Here is a tiny trained network, its code and every weight. The questions are about switching its units off for an input and a target symbol, where a switched-off unit gives its printed mean instead of its output.

import numpy as np


def w(rows, s, z=0):
    codes = np.array(rows[::2]) - 128.0
    scale = np.full(codes.shape[1], s)
    scale[-1] = z or s
    return codes * scale


def norm(h):
    return h / np.sqrt((h * h).mean(-1, keepdims=True) + 1e-5)


def softmax(a):
    e = np.exp(a - a.max(-1, keepdims=True))
    return e / e.sum(-1, keepdims=True)


def log_softmax(a):
    a = a - a.max(-1, keepdims=True)
    return a - np.log(np.exp(a).sum(-1, keepdims=True))


def net(x, mask):
    ids = ['γδεζθμστψ'.index(c) for c in x.split()]
    T = len(ids)
    res = E[ids] + P[:T]
    u = 0
    for l in range(2):
        r = norm(res)
        for j in range(3):
            rows = slice(3 * j, 3 * j + 3)
            q, k, v = (r @ M[l][rows].T for M in (Q, K, V))
            z = softmax(np.where(np.tri(T) > 0, q @ k.T / 3**0.5, -1e9)) @ v
            o = O[l][rows]
            res = res + np.where(mask[u + j], z, o[:, -1]) @ o[:, :-1]
        u += 3
    return log_softmax(norm(res)[-1] @ U[:, :-1].T + U[:, -1])


Q, K, V, O = {}, {}, {}, {}
E = w([
[99,118,163,145,85,130,172,214],'γ',
[156,105,174,161,65,155,172,143],'δ',
[138,123,170,131,115,142,165,183],'ε',
[170,155,203,132,123,106,200,163],'ζ',
[68,102,154,103,114,157,154,199],'θ',
[169,121,150,158,63,114,128,235],'μ',
[106,177,106,150,89,45,169,240],'σ',
[102,54,132,99,85,69,166,138],'τ',
[113,212,108,10,245,79,95,128],'ψ',
],0.012)
P = w([
[86,81,54,130,171,143,167,106],'0',
[133,151,198,135,185,139,159,81],'1',
[169,113,212,73,103,118,141,217],'2',
[87,64,208,207,237,90,163,133],'3',
[134,176,215,148,152,130,128,61],'4',
[171,121,201,62,65,91,86,183],'5',
[110,65,200,212,236,75,89,103],'6',
[127,194,235,164,105,110,87,43],'7',
[161,135,208,57,34,74,32,138],'8',
[117,81,203,225,231,58,21,84],'9',
[111,214,234,179,70,94,36,3],'10',
[174,117,206,34,60,73,72,207],'11',
],0.012)
Q[0] = w([
[198,155,99,103,82,162,166,107],'0.h0',
[146,113,136,117,140,82,118,73],'0.h0',
[186,114,124,164,176,123,62,139],'0.h0',
[82,204,123,102,80,156,181,103],'0.h1',
[139,141,138,12,125,63,153,138],'0.h1',
[173,160,62,60,73,155,158,143],'0.h1',
[137,121,106,177,166,132,98,81],'0.h2',
[106,75,121,253,147,117,151,131],'0.h2',
[191,152,109,23,100,146,118,103],'0.h2',
],0.016)
K[0] = w([
[149,171,57,119,130,211,221,143],'0.h0',
[134,173,90,171,159,141,73,102],'0.h0',
[149,122,85,114,94,93,93,72],'0.h0',
[76,89,185,143,113,253,121,162],'0.h1',
[112,73,92,64,190,127,191,180],'0.h1',
[134,146,57,136,165,233,245,169],'0.h1',
[146,180,98,125,139,112,84,129],'0.h2',
[113,181,163,135,64,38,27,105],'0.h2',
[144,107,88,128,146,139,217,141],'0.h2',
],0.014)
V[0] = w([
[132,187,46,130,119,196,170,107],'0.h0',
[149,100,157,147,111,154,169,201],'0.h0',
[117,169,154,191,218,125,118,147],'0.h0',
[75,171,145,76,163,12,114,145],'0.h1',
[182,192,71,208,113,36,185,134],'0.h1',
[158,116,118,114,143,132,113,51],'0.h1',
[167,91,127,200,214,137,85,145],'0.h2',
[131,179,174,84,94,79,199,167],'0.h2',
[93,101,209,132,71,157,174,141],'0.h2',
],0.011)
O[0] = w([
[55,114,2,112,237,89,83,145,8],'0.h0',
[182,89,158,171,131,100,25,137,206],'0.h0',
[206,236,141,187,167,205,97,215,183],'0.h0',
[48,24,170,83,158,64,135,72,167],'0.h1',
[57,123,38,92,170,98,13,172,120],'0.h1',
[87,126,78,182,73,105,204,154,76],'0.h1',
[181,37,206,126,160,130,106,34,106],'0.h2',
[27,183,126,234,68,30,197,184,218],'0.h2',
[92,165,187,87,71,144,225,168,231],'0.h2',
],0.0084,0.012)
Q[1] = w([
[74,187,123,209,111,145,171,164],'1.h0',
[109,176,72,214,148,140,156,62],'1.h0',
[121,116,137,157,118,133,80,146],'1.h0',
[126,131,152,3,46,126,93,192],'1.h1',
[169,41,152,210,116,114,141,156],'1.h1',
[127,81,59,94,101,117,64,133],'1.h1',
[120,56,137,168,86,179,113,168],'1.h2',
[171,118,115,215,140,111,119,153],'1.h2',
[76,67,137,134,160,159,136,124],'1.h2',
],0.015)
K[1] = w([
[118,184,179,159,53,137,110,83],'1.h0',
[159,226,110,158,96,76,135,98],'1.h0',
[101,152,134,137,121,150,89,162],'1.h0',
[121,33,5,167,38,136,129,199],'1.h1',
[94,216,125,31,96,122,61,86],'1.h1',
[138,91,28,90,182,140,144,197],'1.h1',
[108,114,110,86,64,163,110,188],'1.h2',
[172,181,166,75,44,147,118,114],'1.h2',
[179,72,67,106,145,150,135,175],'1.h2',
],0.014)
V[1] = w([
[144,244,133,150,111,158,158,144],'1.h0',
[61,163,211,12,146,60,161,234],'1.h0',
[97,87,187,74,92,197,156,57],'1.h0',
[142,155,205,201,93,19,103,162],'1.h1',
[60,153,198,23,158,134,184,167],'1.h1',
[115,2,117,209,41,172,134,202],'1.h1',
[118,60,80,145,102,127,229,181],'1.h2',
[119,84,120,242,229,90,151,123],'1.h2',
[97,165,169,157,118,175,156,106],'1.h2',
],0.011)
O[1] = w([
[168,73,120,87,142,146,122,137,162],'1.h0',
[132,124,175,121,224,146,123,71,230],'1.h0',
[115,70,133,206,135,145,77,111,136],'1.h0',
[147,107,48,154,99,108,74,82,254],'1.h1',
[104,151,98,36,52,171,94,150,185],'1.h1',
[45,83,10,214,157,190,173,85,175],'1.h1',
[187,145,130,159,103,86,108,180,137],'1.h2',
[123,92,205,191,82,132,144,141,106],'1.h2',
[57,144,110,116,139,82,128,141,174],'1.h2',
],0.013,0.017)
U = w([
[12,175,168,152,102,226,111,191,6],'γ',
[161,108,73,81,79,157,176,165,255],'δ',
[206,70,155,201,161,194,55,135,85],'ε',
[147,89,215,67,150,85,121,115,197],'ζ',
[181,131,189,158,134,199,231,126,175],'θ',
[57,86,95,119,181,89,41,144,78],'μ',
[125,220,152,179,138,56,180,120,68],'σ',
[54,24,134,95,95,75,233,81,159],'τ',
[88,169,113,57,173,189,182,75,159],'ψ',
],0.011,0.005)

Each question gives the input, a string of symbols that net reads in full, and the target symbol t.
The units are the heads (3 rows each of Q, K, V and O). Each row of codes is followed by its name. A weight is (code - 128) times the scale printed after its matrix; where a second scale follows, it is the last column's (O and U).
mask holds one flag per head, layer by layer. A switched-off head (its flag False) gives its mean, the last column of its rows in O, instead of its output. The means were averaged over made-up inputs and are rounded, as every weight is.
A unit's drop is (log p(t) with every unit on - log p(t) with that unit switched off) / (log p(t) with every unit on - log p(t) with every unit switched off).
The circuit of an input: a set's keep is (log p(t) with only the set's units on - log p(t) with every unit switched off) / (log p(t) with every unit on - log p(t) with every unit switched off). Starting from all 6 units, units are removed one at a time, each time the one whose removal leaves the highest keep (on an exact tie, the one counted first), for as long as the keep stays at least 0.8.
circuit, biggest first: the units of the circuit, biggest drop first
most important unit: the unit with the biggest drop
which heads matter: for each layer, one digit per head in row order, 1 if its drop is at least 0.15 and else 0, layers parted by /
input ζ ε ε γ τ σ τ γ ε, target μ: most important unit : 0.h1
input ε ε ε μ ε γ, target δ: circuit, biggest first : 1.h0, 0.h1, 0.h0, 0.h2
input δ ε γ, target θ: which heads matter : 111 / 010
input δ θ σ δ ζ ζ τ ψ μ, target θ: circuit, biggest first : 1.h1, 0.h1, 0.h0, 0.h2
input γ ε τ ζ μ θ ζ σ ζ, target ψ: circuit, biggest first : 0.h0, 1.h0, 0.h2, 1.h1
input θ ε δ σ ε μ θ, target ε: which heads matter : 100 / 110
input θ τ τ τ γ ψ, target ε: which heads matter : 011 / 100
input τ ε τ ε ε θ σ ε ψ μ, target ζ: which heads matter : 000 / 010
input θ μ δ θ μ τ σ δ τ τ, target τ: which heads matter : 110 / 000
input ε μ ψ ε δ σ σ δ τ, target δ: circuit, biggest first : 1.h0, 0.h1, 0.h2, 0.h0
input θ τ ζ δ θ δ ε τ δ, target ε: circuit, biggest first : 1.h0, 0.h2
input σ γ ε, target ζ: which heads matter : 010 / 010
input δ δ σ μ ε ψ ε ζ δ, target θ: circuit, biggest first : 1.h1, 0.h1, 0.h2, 0.h0
input θ δ ζ δ, target σ: circuit, biggest first : 0.h2
input ε δ θ θ θ ψ, target δ: circuit, biggest first : 0.h1, 0.h2, 1.h0, 0.h0
input ζ ζ ζ, target μ: which heads matter : 001 / 000
input τ ε ε ψ, target ζ: circuit, biggest first : 1.h1, 0.h2, 0.h1, 0.h0
input δ δ ε, target θ: circuit, biggest first : 1.h1, 0.h1, 0.h2
input τ θ ζ μ ψ ε, target γ: which heads matter : 101 / 110
input δ δ ε τ μ θ ε θ τ θ, target τ: most important unit : 0.h0
